Below is a small trained network, with its code and all its weights. Each question gives an input and a class and asks what happens when units are switched off, that is, made to give their printed mean instead of their output.

import numpy as np


def w(rows, s, z=0):
    codes = np.array(rows[::2]) - 128.0
    scale = np.full(codes.shape[1], s)
    scale[-1] = z or s
    return codes * scale


def f(y):
    return y / 2 * (1 + np.tanh(0.7978845608 * (y + 0.044715 * y**3)))


def log_softmax(a):
    a = a - a.max(-1, keepdims=True)
    return a - np.log(np.exp(a).sum(-1, keepdims=True))


def net(x, mask):
    res = np.array(x, float).reshape(1, 2) / 4 @ E
    y = f(res @ A[0][:, :-1].T + A[0][:, -1])
    res = res + np.where(mask, y, B[0][:, -1]) @ B[0][:, :-1]
    return log_softmax(res[-1] @ U[:, :-1].T + U[:, -1])


A, B = {}, {}
E = w([
[196,98,147,167,51,78,81,235,118,161,184],'x0',
[160,109,183,72,124,60,47,1,78,44,125],'x1',
],0.0092)
A[0] = w([
[166,61,156,82,109,119,101,87,127,85,103,7],'n0',
[194,112,204,97,170,77,96,73,124,36,117,72],'n1',
[201,90,193,185,32,78,91,199,173,134,191,6],'n2',
[84,110,80,178,109,184,253,164,180,201,102,145],'n3',
[36,135,142,91,250,173,206,93,158,64,54,1],'n4',
[131,122,86,162,149,133,178,154,193,178,104,34],'n5',
[99,137,107,184,178,134,170,175,162,168,106,42],'n6',
[132,145,139,148,131,204,181,153,162,171,150,24],'n7',
],0.006)
B[0] = w([
[120,35,217,107,80,56,247,168,113,65,191,149],'n0',
[83,153,111,127,102,115,161,102,67,83,160,220],'n1',
[168,56,186,71,176,159,173,174,184,142,112,200],'n2',
[103,139,92,154,97,103,108,112,123,138,153,254],'n3',
[157,78,212,91,182,169,193,166,162,147,90,201],'n4',
[95,62,170,146,106,95,180,128,126,96,162,156],'n5',
[91,88,150,140,101,103,196,125,120,93,169,163],'n6',
[107,66,175,128,105,76,189,142,113,116,153,151],'n7',
],0.016,0.0074)
U = w([
[33,107,123,138,42,49,154,120,74,92,188,50],'0',
[183,77,187,52,219,174,158,156,202,158,89,41],'1',
[126,209,19,162,126,159,5,105,101,176,96,244],'2',
],0.011)

Each question gives the input, the list of numbers given to net, and the class t.
The units are the neurons (one row each of A and B). Each row of codes is followed by its name. A weight is (code - 128) times the scale printed after its matrix; where a second scale follows, it is the last column's (A, B and U).
mask holds one flag per neuron, in row order. A switched-off neuron (its flag False) gives its mean, the last column of its row in B, instead of its output. The means were averaged over made-up inputs and are rounded, as every weight is.
A unit's drop is (log p(t) with every unit on - log p(t) with that unit switched off) / (log p(t) with every unit on - log p(t) with every unit switched off).
unit that matters most: the unit with the biggest drop
top k neurons: the k neurons with the biggest drops, biggest first
drop of u: that unit's drop, to one decimal
input [-5,-5], class 0: unit that matters most	n3
input [4,-3], class 1: top 2 neurons	n2, n1
input [-6,-6], class 0: top 3 neurons	n3, n2, n6
input [-5,3], class 1: top 2 neurons	n4, n3
input [3,2], class 2: top 2 neurons	n4, n0
input [-3,1], class 2: top 2 neurons	n2, n0
input [-7,-7], class 0: top 4 neurons	n3, n6, n2, n5
input [4,1], class 1: top 2 neurons	n3, n2
input [0,3], class 2: drop of n7	0.1
input [-5,2], class 1: drop of n4	0.6
input [6,-2], class 1: drop of n2	0.5
input [-2,-7], class 0: drop of n7	0.0
